6.20	-2.01	-1.65	-1.65
1.07	-0.31	0.34	0.34
result: -2.01

0.19	0.33	0.71	-1.24	-1.74	4.56
-0.28	-5.33	0.79	-1.45	1.65	-3.49
result: -1.24

0.44	0.48	0.60	-0.68	0.41
-5.30	-5.76	-4.59	3.37	-6.15
result: 0.60

5.47	6.42	4.23	-4.50
-5.88	-5.33	-5.82	3.66
result: 6.42

-5.59	3.64	-3.17	-6.51	-1.77
-4.28	2.22	-3.03	-4.33	1.02
result: -3.17

4.55	-4.14	5.35	0.87
2.88	-2.99	6.07	-0.32
result: -4.14
---
1.14	-1.13	-0.58	-0.14	0.59	1.30	1.93
1.59	-2.62	0.26	5.33	0.36	-0.69	0.71
0.48	-0.87	-0.14	-1.13	0.22	0.97	1.78
==> 1.30

-1.87	4.28	3.02	0.31	-0.70	-5.44	1.67 ==> -5.44

6.88	-4.37	3.16	6.47 ==> 3.16

-0.72	2.09	1.36	1.50	0.19
1.73	2.64	1.22	1.81	-5.87
-1.44	2.67	-0.53	2.34	-1.18
==> 1.50

-4.78	2.30	6.18	-0.60 ==> 6.18

2.99	-0.67	-4.76	-2.13	2.08	2.01
-6.55	-1.83	-3.07	-1.03	-1.67	1.06
1.34	-2.68	-0.23	2.33	-0.64	-0.22
==> 2.08

2.24	3.69	-1.05	-3.39	-1.18	5.40 ==> -1.18
---
Q:
7.38	-1.55	-1.16	-6.95
0.32	0.49	-1.65	4.86
6.90	0.60	-3.92	-1.50
A: 0.32

Q:
-0.95	-3.91	2.12	-2.09	4.88	-0.25
-0.48	4.71	-3.81	-1.24	-3.54	5.47
A: -0.48

Q:
3.08	4.73	6.12	6.86	6.74	5.93	4.96
-0.68	0.14	1.43	3.08	4.73	6.12	6.86
A: -0.68

Q:
5.99	-3.22	-2.60	-1.44
-1.94	2.51	-3.78	-1.21
3.58	2.91	0.23	6.37
A: -1.94

Q:
-2.81	-0.98	2.34	5.24	5.09	0.21	0.23
-1.94	-0.30	2.83	3.36	5.15	-2.16	-0.25
0.38	1.40	-1.47	-3.83	1.90	-1.89	-0.82
A: -1.94

Q:
-1.37	-2.24	3.10	-1.86	-6.60
-2.43	-0.93	3.32	1.33	-4.48
-0.67	0.69	1.04	4.00	1.67
A: -2.43

Q:
-2.46	5.67	-0.37	3.14	5.44
2.05	0.49	-2.36	-2.83	1.44
A: 2.05
---
-2.96	1.11	-5.97	-3.07	0.74 -> -5.97, 1.11

0.23	-1.85	0.89	4.92	-6.62 -> 0.89, 4.92

-2.28	0.10	-5.25	5.45	-1.74 -> -5.25, 5.45

4.01	5.80	5.21	-2.07	0.52 -> 5.21, 5.80

-0.31	0.99	1.04	4.30	-0.85
-0.75	-6.56	-1.18	-0.24	-0.54
-0.10	0.50	-1.63	0.45	-0.02
-> -1.18, 4.30

-3.47	0.50	5.18	-5.07	-5.56 -> 5.18, 5.18

-2.03	2.47	5.81	-1.11	2.81	-0.48	0.13 -> -1.11, 5.81
---
0.92	-2.02	1.74	2.71	-0.61
-1.92	-0.98	0.78	3.83	-2.68
-0.06	5.75	-5.80	1.83	1.93
gives 0.78

-5.87	-1.19	4.59	-3.81	-1.78	-7.14
5.57	2.94	-3.91	-0.25	-1.97	3.98
2.86	-3.50	5.03	7.41	-1.24	-6.70
gives -3.91

-0.19	6.01	-4.11	-2.15	1.55
1.19	-7.24	-5.46	5.96	-5.92
-0.09	1.62	2.78	-0.29	-7.18
gives -5.46

-2.98	1.30	2.28	-2.33	4.17
-1.25	6.55	6.47	4.00	-0.23
5.58	3.83	1.00	3.26	0.57
gives 6.47

-7.12	1.31	-2.63	1.33
-4.34	-0.61	-1.30	3.81
-1.55	-3.82	-1.30	5.68
gives -1.30

-3.65	-1.80	-0.66	2.48
2.38	1.27	0.40	0.15
-2.65	-5.99	1.58	1.64
gives 0.40
---
Q: -3.95	-2.95	0.25	1.26	5.42
A: 5.42, -3.95

Q:
-0.66	1.03	1.92	-3.58	2.26	2.00	2.32
-6.07	-4.87	3.33	-3.05	0.16	-6.93	1.34
-0.36	-5.22	1.20	3.73	1.09	3.59	-3.55
A: 3.73, -6.93

Q:
5.47	3.91	4.14	4.77	2.72
3.14	2.89	4.16	5.11	3.93
A: 5.47, 2.72

Q: -4.17	-2.73	-5.99	3.80	-0.36	-0.94	-2.94
A: 3.80, -5.99

Q: 5.95	-1.86	1.31	1.62
A: 5.95, -1.86

Q: -6.97	3.58	0.17	-2.62
A: 3.58, -6.97

Q: 3.84	-2.46	-5.88	0.00	2.17	2.55	3.56
A: 3.84, -5.88

Q: -4.39	1.71	6.09	-2.97	0.77	-0.71
A: 6.09, -4.39
